Table B holds the same points as the rows below, measured another way and shuffled. Each row below is followed by which row of B it is.
B (20 x 19):
[[  1   9   4  19  -5   0  -3  -4  20  16  -6   1  -3  -2  -2  -4  12  -7
   14]
 [  9   6  -8   0   3  -3  -1  -2  17   1   0   1   0   3   2   2   9  -3
    4]
 [ -1   2  -2   3  -6  -5   0   0  19  -2  -2   2  -3   4  -4  -7  10  -5
    4]
 [ -1   1 -10  -1  -1  -2   0  10  22  -7  -3   1   1   4   1  -1   4  -4
    4]
 [  5  -5   9   8  20   8  -8   2 -48  12   9  -4   2 -12  10  17 -16   9
  -19]
 [ -3  11   8  26   6  -9   6 -25  -4  31   2   2 -10  10  -5  -7  14   0
    3]
 [ -9  -2   4   0  -1  -6   2  -1  13  -1  -4   3  -5   1  -6  -8   8  -2
    2]
 [  6   4   0   5  -1  -1  -2  -2   7   5   0   1   0   1   1   2   2  -2
    5]
 [  4   9 -12  17   5  -7   0  -7  27  10  -5   3  -3   4  -2   8  18  -8
    9]
 [  1   5  24  13   1   3  -8 -11 -37  17   5  -1  -6  -7   0 -10  -6   5
   -1]
 [ -2 -10   7 -18   8   1   2   1 -33  -9   8  -3   1  -4   4   5 -11  11
  -15]
 [ -5   6  11  28  -2   4  -5  -3   4  17  -6   1  -5  -5  -2   0   2  -5
   11]
 [  1 -21   3 -52  -7  16 -12  48 -46 -52   6  -7  16 -19  10   6 -45  13
  -18]
 [  2   1   5  -1  -5   7  -4  -3  -3  -3   0   0   2  -4   2   9  -2   0
    2]
 [ -2   7   0   6  -6  -8   4  -8  20  10   0   4  -5   9  -6 -12  14  -3
    6]
 [  4  -6 -21 -26 -11  -5  -2  25  31 -36  -2  -1  11   6  -4  -3   5  -5
   -5]
 [-13   4  19  14 -10  -2   2  -1  -3   9   0   5  -8   1  -4  -4  -3  -2
    4]
 [  1   6  -4  15   0  -4   1  -3   8   6  -2   4  -2   1  -2   5   6  -3
    2]
 [ -2   8  -9   0 -17  -7   1  -4  50  -3  -9   5  -4  11  -7 -15  17  -9
   18]
 [  2   2 -10  -3   1  -7   0   5   8  -2   2   1   2   3  -3 -10   6   0
   -2]]
Rows of B count from 0, top down.

[ 9  0  5 -1  0 -3  0  0  0 -1 -1  0 -1  0  1  0 -3  1  0  4  0]  8
[-12   5   2  -1   0  -6   4   0  -1  -3  -1  -1  -1   0   0   1   9   0
  -1   6   0]  15
[14 -1 -1  0  0  1  0  0  1 -1 -2  0 -1  0  2  1  0  2  0 -2  0]  11
[-8 -3 -2  2  1  4  1 -1 -1  1  2 -1  3  0 -3 -3 -2 -3  0 -4 -1]  10
[ 16  -3   0   0   1  -1  -1   0   0  -2  -1  -1   0   0   0   1 -15   1
   0   1   0]  5
[ 7 -7 -2 -1  3  0 -3  1  1 -2 -4  0 -3  0  3  4 -2  4  1 -4  1]  16
[ 2  1  1 -2 -2 -4 -2  2 -1 -7 -4  1 -3  1  3  6  2  5 -1  6  1]  18
[ 1  1  2  0  0 -1 -1  0 -1  0  0  0  0  0 -1  0 -1  1  0  3  0]  1
[ 0 -2  1  0  0  3  0  0  0  0  0  0  0  0  0  0  3  1  0 -2  0]  13
[-1  3  2 -1  0 -4  0  0  0 -2 -1  1  0  0  2  1  2  0  0  2  0]  3
[ 0  2 -1  2  3  3  1 -2  0  9  4  0  2 -1 -3 -7 -2 -5  1 -4 -1]  4
[ 0 -5 -2  0 -1  1  0  1  1  0 -1  1 -1  0  0  2 -1  1 -1  5  0]  6
[ 2  3  1  0  0 -1 -1  0  0  1 -1  0 -1  0  0  0  0  1  0  1  0]  7
[ 1  0  0 -1 -1 -2  0  1  0 -2 -2  1 -2  0  2  2 -1  2  0  4  0]  2
[ 4 -1  0 -2  0 -3 -2  1  0 -2 -3  1 -2  0  2  3 -6  2  0  4  0]  14
[-5  4  0 -1 -1 -4  0 -1  0  2  0  1 -1  0  2  0 -1 -2  0  5  0]  19
[ 6 -1  3 -1  0 -4  0  0  1  0 -2  0 -1  0  3  1 -2  0  0  0  0]  17
[-37   6  -4   1  -1   4   1  -1   2   8   2   1   1  -1   2  -4  23  -6
   1  -7  -1]  12
[ 2 -2 -5  0 -2  6  0  0  0  8  0  0 -1  0 -1 -2 -3  0  0 -1  0]  9
[ 9  1  1 -1 -1 -1 -1  1  0  1 -3  1 -2  0  2  3  1  2  0  3  1]  0
